After every row comes one of two labels: whether the row has a hidden trait. Each part has its own trait and labels.
[-4.36 -0.71  0.42  1.05 -1.08  0.44 -2.03  0.27  0.64  1.54  0.75 -0.41
  1.32  1.76 -0.56 -0.72  0.12  3.29  1.26 -5.10 -0.01  1.95 -0.35  0.53
  0.22  0.17  1.74  1.27 -0.14 -0.35 -0.24  1.98 -0.34 -0.26 -1.32 -0.86
  0.16 -0.78 -2.07 -3.68  2.60 -2.18 -0.73 -2.08 -0.25 -1.11 -0.29  0.41
  0.40  2.22 -1.06 -0.55 -0.05 -0.08 -0.43 -0.68  2.62 -2.13 -0.27 -2.97
 -1.52 -0.57 -0.39 -0.36 -1.37  0.60  0.36 -1.11  0.73  2.35  0.00 -0.42
 -2.48  0.47 -1.04  0.76 -0.98  1.86  1.28 -0.09  1.38  1.50  0.02 -0.47
  0.06  1.34 -3.98 -1.00  0.01  0.46  1.07 -0.74 -0.21 -1.06  1.68 -2.06
  0.62  0.68  0.20  0.33  2.26 -0.93  0.44  0.86 -0.50  3.09  0.05  0.82
 -3.38 -0.14  7.68 -0.59  0.92  0.78 -1.77 -1.33  1.12 -0.60 -1.33  0.82
 -2.46 -3.70  0.15 -0.06  0.75  3.09 -1.71  1.79  1.17  0.91  0.68  0.10
 -0.43 -5.58 -1.35  1.45  1.90]
(43)
[-4.09 -0.63  0.99  1.29 -1.35  1.05 -0.97 -0.38  0.21  1.54  1.02  0.01
  1.92  2.13 -0.49  0.27  1.20  3.36  1.03 -5.23 -0.63  2.02 -0.79  0.79
  1.83  0.22  1.88  1.52 -0.82 -0.93 -2.22  1.29 -0.54 -0.36 -1.35 -0.93
  1.37 -1.00 -3.04 -3.82  2.93 -1.64 -0.03 -1.59 -0.27 -0.58  0.94  0.25
  0.77  1.25 -1.75 -0.30  0.00  1.23 -0.06 -1.60  3.48 -3.13  0.30 -1.01
 -1.66 -0.52  0.15  0.16 -1.35  0.26  1.40 -0.62  0.82  0.66 -0.04  0.00
  0.39  0.49 -1.56 -0.84 -0.28  0.94  2.62 -0.53  0.88  2.14 -0.27 -0.43
 -0.11  1.50 -3.40 -1.44 -0.32  0.67  0.88 -1.32 -1.16 -0.60  1.70 -1.97
  0.59  0.72  0.55  0.60  2.87 -1.02  0.17  1.28 -0.79  2.77 -0.13  1.70
 -2.32  0.39  6.02  0.27  0.79  1.00 -1.79 -1.11  1.02  0.68 -0.92  0.62
 -2.71 -3.14  0.43  0.56  0.55  3.46 -2.62 -0.88 -0.03  1.19  0.81 -0.51
 -0.42 -6.31 -0.42  0.33  1.49]
(40)
[-5.16 -0.58 -0.11  0.91 -0.59  0.96 -2.93  0.31  0.97  1.25  0.58 -0.71
  1.42  1.57 -0.57 -0.11  0.63  5.70  0.96 -5.82 -0.21  3.63  0.09  0.09
  1.77  0.74  1.84  1.61  0.11 -0.45 -0.24  1.85 -0.16  0.31 -1.71 -1.10
  0.36 -0.60 -1.77 -2.70  2.86 -2.31 -0.56 -2.55 -0.14 -1.22  0.26  0.44
  0.44  1.47 -1.56 -0.69 -0.07  0.12 -0.94 -1.16  1.74 -0.88 -1.00 -2.54
 -2.63  0.78 -0.42 -0.18 -1.58 -0.33  0.30 -1.55  1.23  1.77  0.11 -0.43
 -1.20  1.83 -0.60  0.13 -1.26  1.31  0.70 -0.07  1.58  0.02  0.15 -0.33
 -0.07  0.61 -3.85 -1.41  0.79  1.14  1.27 -0.83 -0.92 -0.18  1.54 -1.13
  1.10  0.53  0.26  0.80  1.88 -0.38  0.66  0.48 -1.19  2.52 -0.07  0.15
 -2.78 -0.75  7.00 -0.54  0.45  0.81 -1.26 -0.70  1.59 -0.92 -0.92  1.21
 -3.13 -2.71 -0.05  0.15  1.13  1.81 -2.49  0.13  1.95  1.12  0.22  0.37
 -0.36 -7.11 -1.30  1.30  1.90]
(40)
[-3.04  0.42 -0.32  0.52 -0.13  0.86 -5.46  0.63  0.87  1.00  0.00 -1.41
  1.35  2.70 -0.26 -0.03  0.00  4.54  0.51 -4.55  0.56  4.53  0.04  0.33
  0.47  0.42  1.67  1.26  0.94 -0.14  1.28  2.45  0.28  1.02 -1.31 -1.84
 -0.81  0.04 -1.69 -5.22  2.26 -2.71 -1.57 -3.17  0.06 -1.33  0.22  0.75
  0.73  2.31 -1.27 -0.57  0.02 -1.20 -1.31  0.05  0.90 -1.08 -1.80 -2.85
 -2.06  0.88 -2.27 -1.08 -0.79  0.44 -0.29 -2.16  0.90  3.29  0.34 -0.12
 -3.91  1.27 -0.92  1.13 -1.72  0.77  0.91  0.53  1.22 -1.17  0.30  0.34
 -0.22  0.80 -4.12 -0.88  2.44  1.20  1.10 -0.40 -1.64  1.35  1.92 -0.88
  0.94 -0.05  0.42  0.96  2.26 -0.40  0.83  0.47 -0.61  2.25  0.08 -0.68
 -3.53  0.18  9.36 -0.37  0.20  0.83 -1.32 -2.30  2.07 -2.31 -0.32  1.27
 -3.05 -2.12  0.24  0.41  1.22  2.11 -0.83  0.61  1.56  0.22 -0.04  0.86
  0.44 -3.75 -1.74  1.03  1.96]
(43)
[-4.41  0.07  0.64  1.21  0.09  0.21 -3.99  1.22  1.30  1.76  0.61 -1.53
  0.44  1.21 -0.07 -0.95  0.72  5.11  0.73 -4.17 -0.15  3.41  0.17  0.35
  0.81  0.85  0.97  2.11  1.17 -0.01  1.21  2.09 -0.46  0.88 -0.87 -1.19
 -0.70 -0.47 -1.50 -2.74  2.01 -2.39 -1.27 -1.73  0.00 -1.54  0.25  0.48
  0.73  1.10 -1.48 -0.93 -0.04 -0.45 -1.09 -0.55  0.13 -1.20 -1.09 -2.31
 -3.01  1.32 -1.25 -0.66 -1.39 -1.52 -0.35 -2.26  0.66  2.61  0.00 -1.12
 -1.95  1.80  0.47  0.69 -1.53  1.46 -0.50  0.23  2.25 -1.12  0.17  0.14
 -0.41  0.19 -5.05 -1.15  1.63  0.70  0.87 -0.10 -1.11  0.49  1.75 -0.19
  0.83  0.04  0.30  0.69  1.86 -1.63  0.46  0.20 -1.18  3.38 -0.11 -0.97
 -4.71 -1.01  6.51 -0.48  0.52  1.29 -1.33  0.21  1.77 -1.61 -0.67  0.83
 -2.53 -2.91  0.35  0.49  1.22  0.25 -1.73  1.85  1.41  0.48 -0.83  1.22
  0.13 -7.50 -1.12  1.92  2.31]
(40)
[-4.33  0.43  0.04  0.34 -0.39  1.74 -4.18  0.27  1.19  1.28  0.73 -0.58
  1.04  1.87  0.17 -0.89  0.81  2.58  0.55 -4.71  0.21  3.37 -0.18  0.72
  0.35 -0.14  1.61  1.40  1.04 -0.71 -0.27  1.56 -0.56  1.22 -1.23 -1.01
  0.23 -0.37 -3.17 -3.63  2.53 -1.02 -0.34 -3.48 -0.08 -1.31  0.87  0.46
  0.57  1.44 -1.04 -0.92 -0.61 -0.47 -0.17 -0.85  1.00 -1.90 -1.77 -1.14
 -2.52  0.20 -1.10  0.10 -1.88 -0.82  1.45 -1.51  1.22  1.85 -0.03  0.45
 -0.24  0.87 -1.82 -0.27 -1.15  0.92  0.68  0.30  1.25 -0.15 -0.10  0.24
 -0.10  0.68 -2.66 -1.96  0.64 -0.03  1.68  0.24  0.05 -1.56  2.30 -0.90
  0.84 -1.39  0.81  0.44  3.59 -0.76  0.30  0.40 -1.12  2.78 -0.14  0.12
 -2.72  0.08  7.45 -0.37  0.88  1.25 -1.93 -1.65  2.25 -1.14 -0.91  1.53
 -3.15 -2.54  0.07  0.28 -0.37  2.20 -0.78 -0.40  2.79  0.69  0.13  0.73
 -0.15 -7.15 -0.96  0.84  1.80]
(40)
[-4.15 -0.46 -0.11  0.98 -1.03  0.52 -3.45  0.67  0.97  1.77  0.93 -0.77
  1.75  1.70 -0.40 -0.25  0.70  4.20  0.96 -4.06 -0.18  4.04 -0.36  0.66
  1.45  0.29  1.82  1.57  0.98 -0.33 -0.11  1.61 -0.41  0.51 -1.02 -0.79
 -0.04 -0.74 -0.82 -3.88  3.42 -1.71 -0.58 -2.03  0.24 -1.16  0.05  0.37
  0.96  1.38 -1.54 -0.53 -0.19  0.49 -1.40 -0.90  1.76 -1.83 -0.60 -2.00
 -1.21  0.04 -1.44  0.34 -1.28 -0.76 -0.05 -1.91  0.48  2.13  0.44 -0.08
 -0.38  1.14 -1.32  0.10 -1.22  1.01  1.20  0.14  1.54  0.79  0.19 -0.31
 -0.20  0.03 -4.03 -1.37  1.20  0.14  1.05  0.09 -0.49  0.00  1.91 -1.13
  0.86  0.36  0.57  0.65  1.38 -1.00  0.29  0.48 -0.71  3.01 -0.20  0.28
 -3.34 -0.48  6.15 -0.11  0.34  0.96 -1.82 -0.04  0.99 -1.11 -0.80  0.97
 -1.40 -2.73  0.00  1.05  0.62  0.57 -1.08  1.34  1.44  1.03  0.34  0.49
  0.49 -4.98 -1.07  0.92  1.77]
(40)
[-4.89 -0.25  0.99  1.23 -0.51  1.13 -1.32  0.30  0.47  1.48  0.52 -0.49
  0.41  1.17  0.01 -0.29  0.40  3.87  1.09 -5.02 -0.58  2.35 -0.15  0.39
  0.32  0.34  0.81  1.72 -1.05 -0.54 -0.16  3.26 -0.55 -0.70 -1.14 -1.16
  0.27 -0.64 -3.58 -3.21  2.11 -1.84 -1.46 -2.51 -0.79 -1.50  0.80  0.74
  0.22  1.69 -1.01 -0.78  0.14 -0.40  0.05 -0.20  2.35 -1.47  0.01 -2.60
 -2.26  0.04 -0.51 -0.66 -1.12  0.67  1.06 -0.56  1.27  1.42 -0.49 -0.63
 -3.57  0.67 -0.79  0.68 -0.97  2.01  1.12  0.36  0.92  0.87  0.01 -0.56
 -0.03  1.17 -2.54 -1.25  0.67  1.09  0.78 -1.26 -0.98 -0.89 -0.08 -1.94
  0.55  0.15  0.51  0.06  2.90 -1.16  0.32  0.74 -0.79  2.73  0.11  0.92
 -3.01 -0.01  6.86 -1.08  0.90  1.29 -1.33 -2.13  2.34 -0.22 -0.86  1.66
 -1.67 -2.41  0.52 -0.74 -0.12  2.30 -2.06  0.82  0.88  1.85  0.06 -0.24
 -0.74 -8.34 -1.46  1.90  1.69]
(43)
[-3.94 -0.61 -0.01  0.64 -0.89  0.90 -3.23  0.63  1.07  1.19  0.75 -1.03
  1.80  1.95 -0.41 -0.10  0.14  5.96  0.80 -3.37 -0.02  2.99 -0.35  0.77
  0.23  0.15  1.68  1.32 -0.26 -0.48 -0.39  2.36 -0.15  0.21 -1.13 -1.11
 -0.03 -0.53 -2.04 -3.76  2.63 -2.08 -1.24 -2.10 -0.11 -1.11  0.35  0.49
  0.77  2.59 -0.58 -0.73  0.03 -0.36 -0.66 -0.47  1.44 -1.78  0.00 -2.48
 -1.72 -0.26 -0.78 -0.38 -0.72  1.14 -0.23 -1.09  0.67  2.25 -0.10 -0.17
 -2.46  0.85 -1.20  0.85 -0.97  1.59  1.79 -0.45  1.04  1.47  0.13 -0.73
  0.06  1.11 -3.87 -1.14  0.72  1.03  0.91 -0.71 -1.14  0.36  1.73 -1.46
  0.80 -0.34  0.40  0.80  1.88 -0.93  0.55  0.69 -0.30  3.01  0.02  0.11
 -2.80  0.21  6.37 -0.27  0.69  0.66 -2.01 -1.73  1.18 -1.11 -1.13  0.78
 -2.01 -3.18  0.14  0.26  0.66  2.83 -0.91  0.67  1.18  0.84  0.00  0.24
  0.09 -4.39 -1.46  1.19  1.47]
(43)
[-4.93 -0.35  0.65  1.01 -0.72  1.01 -3.30 -0.03  0.42  1.03  0.62 -0.87
  1.53  2.03 -0.32 -0.27  0.62  4.77  0.79 -5.30 -0.22  2.56 -0.37  0.51
  1.28  0.42  1.18  1.53 -0.13 -0.75 -1.58  2.43 -0.30  0.20 -1.09 -0.91
  0.57 -0.79 -2.28 -3.53  2.82 -1.59 -0.75 -2.40 -0.19 -1.05  0.81  0.45
  0.88  1.43 -1.30 -0.41  0.05  0.26 -0.16 -1.11  2.21 -2.13  0.16 -1.50
 -2.06  0.27 -0.57 -0.17 -1.48  0.18  0.76 -1.09  1.08  1.50 -0.09  0.13
 -1.14  1.01 -1.35 -0.49 -1.19  1.50  2.25 -0.16  0.43  0.95 -0.07  0.10
 -0.17  1.04 -3.11 -1.45  0.56  1.05  1.02 -1.00 -1.33  0.03  1.90 -1.46
  0.62  0.57  0.59  0.51  2.77 -0.63  0.25  0.98 -0.62  2.42  0.09  0.85
 -2.47 -0.09  8.37 -0.18  0.52  1.28 -1.63 -1.33  1.55 -0.47 -0.65  0.94
 -2.25 -3.00  0.36  0.26  0.41  2.79 -2.01 -0.26  1.04  1.57  0.63 -0.23
 -0.31 -6.22 -1.00  1.13  0.89]
(43)
